[[ -4  -2  10 -76]
 [-34  74  10  23]
 [ 20 -45 -20 -50]
 [-59 -27 -54  -1]]
|
[[ -4  -2]
 [-34  74]]

[[  0 -11  -5  53 -52]
 [  6  16  -2 -54  54]
 [ -8  -8 -64 -10  14]
 [ -4   7  -2 -54  53]
 [-72 -63   6  -7  -4]]
|
[[  0 -11]
 [  6  16]]

[[ 40  53  20 -11]
 [ -9  56  19  32]
 [ 22 -24  70  20]
 [-65 -71  11 -30]
 [ 39   0  38  12]]
|
[[40 53]
 [-9 56]]

[[-79  75  56 -84  35]
 [-75 -73 -51 -72  67]]
|
[[-79  75]
 [-75 -73]]

[[  0  48  30]
 [ -9 -27  66]]
|
[[  0  48]
 [ -9 -27]]

[[ 27  56]
 [-22 -56]
 [ 19 -21]
 [-26 -60]]
|
[[ 27  56]
 [-22 -56]]

[[ 66  74  66  14 -15]
 [ 41  64  41  17 -10]
 [ 29  51  29  14  -3]
 [ 32  55  32  15  -5]
 [ 56  72  56  16 -15]]
|
[[66 74]
 [41 64]]
---
[[-53 -62  19 -19   6]
 [-46 -48 -47  -8 -47]
 [  6  17 -26  14  81]]
|
[[-48 -47]
 [ 17 -26]]

[[-24 -32  18]
 [ 32 -42 -44]
 [ -3  68  70]
 [ 31 -42 -43]]
|
[[-42 -44]
 [ 68  70]]

[[ 21 -18   9  -3  64]
 [ 20 -53   3  29  18]
 [-30  53  39  -5  22]]
|
[[-53   3]
 [ 53  39]]

[[ 67  -1  -1  -2]
 [ 60   0  -1  11]
 [ -5   1   1   3]
 [  4   0   0 -64]]
|
[[ 0 -1]
 [ 1  1]]

[[-19  12  27]
 [-13  14  83]
 [ -5   9  39]
 [ -8  14  47]
 [-15   6  45]]
|
[[14 83]
 [ 9 39]]

[[ 25 -56  -1   1]
 [-17  18  -2  -1]
 [ 70  36   1   0]]
|
[[18 -2]
 [36  1]]

[[-79 -78  17]
 [ 35  11  -7]
 [-11   4   5]]
|
[[11 -7]
 [ 4  5]]
---
[[-20  -4  16  78   8]
 [-32   8 -17  78 -34]]
|
[[ -4  16]
 [  8 -17]]

[[  0  79  41 -14 -24]
 [  0 -83 -44  15  26]]
|
[[ 79  41]
 [-83 -44]]

[[-26  52   0 -42]
 [ 21 -32  25  -9]
 [ 48 -27  22  63]
 [-26 -27  56 -41]
 [  2  54  -4  33]]
|
[[ 52   0]
 [-32  25]]

[[ 14   2  13  -3]
 [ 11  -2  11  -6]
 [ 55  -7  71 -52]
 [ 47 -13 -21 -44]
 [  8  -4 -29  -5]]
|
[[ 2 13]
 [-2 11]]

[[ 63   1  -4 -68]
 [ -2  74  65  -5]
 [ -6  73  66  -1]]
|
[[ 1 -4]
 [74 65]]

[[ -7 -77 -44   6]
 [ -7  -1  30 -11]
 [ -3  82  33 -14]
 [-77   1 -33 -75]
 [  4   3 -33   7]]
|
[[-77 -44]
 [ -1  30]]

[[ 44 -37  27 -36]
 [ -8 -69  70  16]
 [ 77  -9   7 -76]]
|
[[-37  27]
 [-69  70]]

[[-51 -34  69]
 [-19  53  -9]
 [-19  53  -9]
 [ 81  62 -52]]
|
[[-34  69]
 [ 53  -9]]

[[-28   3 -54  -4 -44]
 [ 15   4 -62  15  30]
 [ 42  -8  55  10  28]
 [-60   4  -7  16 -44]]
|
[[  3 -54]
 [  4 -62]]
---
[[ 44  63   6   3  27  33 -73 -13  29 -24  71  43   2  41  -4 -32]
 [ -2   6  59 -12  77 -10  -6 -61 -32  49  47 -40 -21 -10  14   9]
 [ 11  -8 -43 -53 -36  27 -12  11 -46 -35  53  30 -33  59  -8  -5]]
|
[[ 44  63   6   3  27  33 -73 -13  29 -24  71  43   2  41  -4 -32]
 [ 11  -8 -43 -53 -36  27 -12  11 -46 -35  53  30 -33  59  -8  -5]]

[[ 12  43 -37  -2 -16  39]
 [ 38  32 -32  27  -4  35]
 [ -3  49 -40 -20 -24  41]
 [ 38  32 -32  27  -4  35]
 [ -6  50 -40 -20 -24  41]
 [-30  62 -40 -10 -72  44]
 [ 27  36 -34  14  -8  37]
 [-30  63 -40  -9 -73  44]]
|
[[ 12  43 -37  -2 -16  39]
 [ -3  49 -40 -20 -24  41]
 [ -6  50 -40 -20 -24  41]
 [ 27  36 -34  14  -8  37]]

[[ 29 -34  32 -12  -4 -24]
 [ 73 -19  12   6 -13  46]
 [  9  -2  28  -9   4 -38]]
|
[[ 29 -34  32 -12  -4 -24]
 [  9  -2  28  -9   4 -38]]

[[ -1  -3 -53 -49 -20 -18 -28  -4  -7]
 [ -2  17  -1  16  20   5  22  -1  31]
 [ 42   7  16   4 -63  15 -40  15   8]
 [-13  -2   2   9  10   9  15   5   4]
 [  5  -2 -45 -42 -39 -18 -11  -3 -28]
 [ -9   5   1  11  13   8  15   0  12]]
|
[[ -1  -3 -53 -49 -20 -18 -28  -4  -7]
 [ 42   7  16   4 -63  15 -40  15   8]
 [  5  -2 -45 -42 -39 -18 -11  -3 -28]]

[[-11 -16 -33  45  10  36 -56  -6]
 [-45 -79   8 -20  -4 -15   7  64]
 [ 15  44  22 -55 -16 -47  66 -37]]
|
[[-11 -16 -33  45  10  36 -56  -6]
 [ 15  44  22 -55 -16 -47  66 -37]]

[[ 11  14   3 -31 -41 -64  32   0 -55  -6 -66   3 -53  29  -5]
 [ 20 -30   4 -51 -19  -5  28  13 -19  19 -28  -4 -25 -27 -22]
 [ 22 -43  -4 -54 -16 -25  25  15 -17  22 -24  -9 -20 -26 -23]
 [ 18 -37  13 -46 -25 -38  29   9 -31  11 -39   6 -32  -1 -17]]
|
[[ 11  14   3 -31 -41 -64  32   0 -55  -6 -66   3 -53  29  -5]
 [ 22 -43  -4 -54 -16 -25  25  15 -17  22 -24  -9 -20 -26 -23]]

[[ -7 -62 -17  29]
 [-14  52  -1 -39]
 [-31  22  48  31]
 [  5  57   7 -40]
 [ -5 -60 -31  19]]
|
[[ -7 -62 -17  29]
 [-31  22  48  31]
 [ -5 -60 -31  19]]

[[ 31  26 -16  24  55  -2 -33 -76   8  -5]
 [ -3   6  12   6  -6 -46   4 -29  -7   9]
 [ 12  25 -11 -17   8  69 -27  22  10 -44]]
|
[[ 31  26 -16  24  55  -2 -33 -76   8  -5]
 [ 12  25 -11 -17   8  69 -27  22  10 -44]]
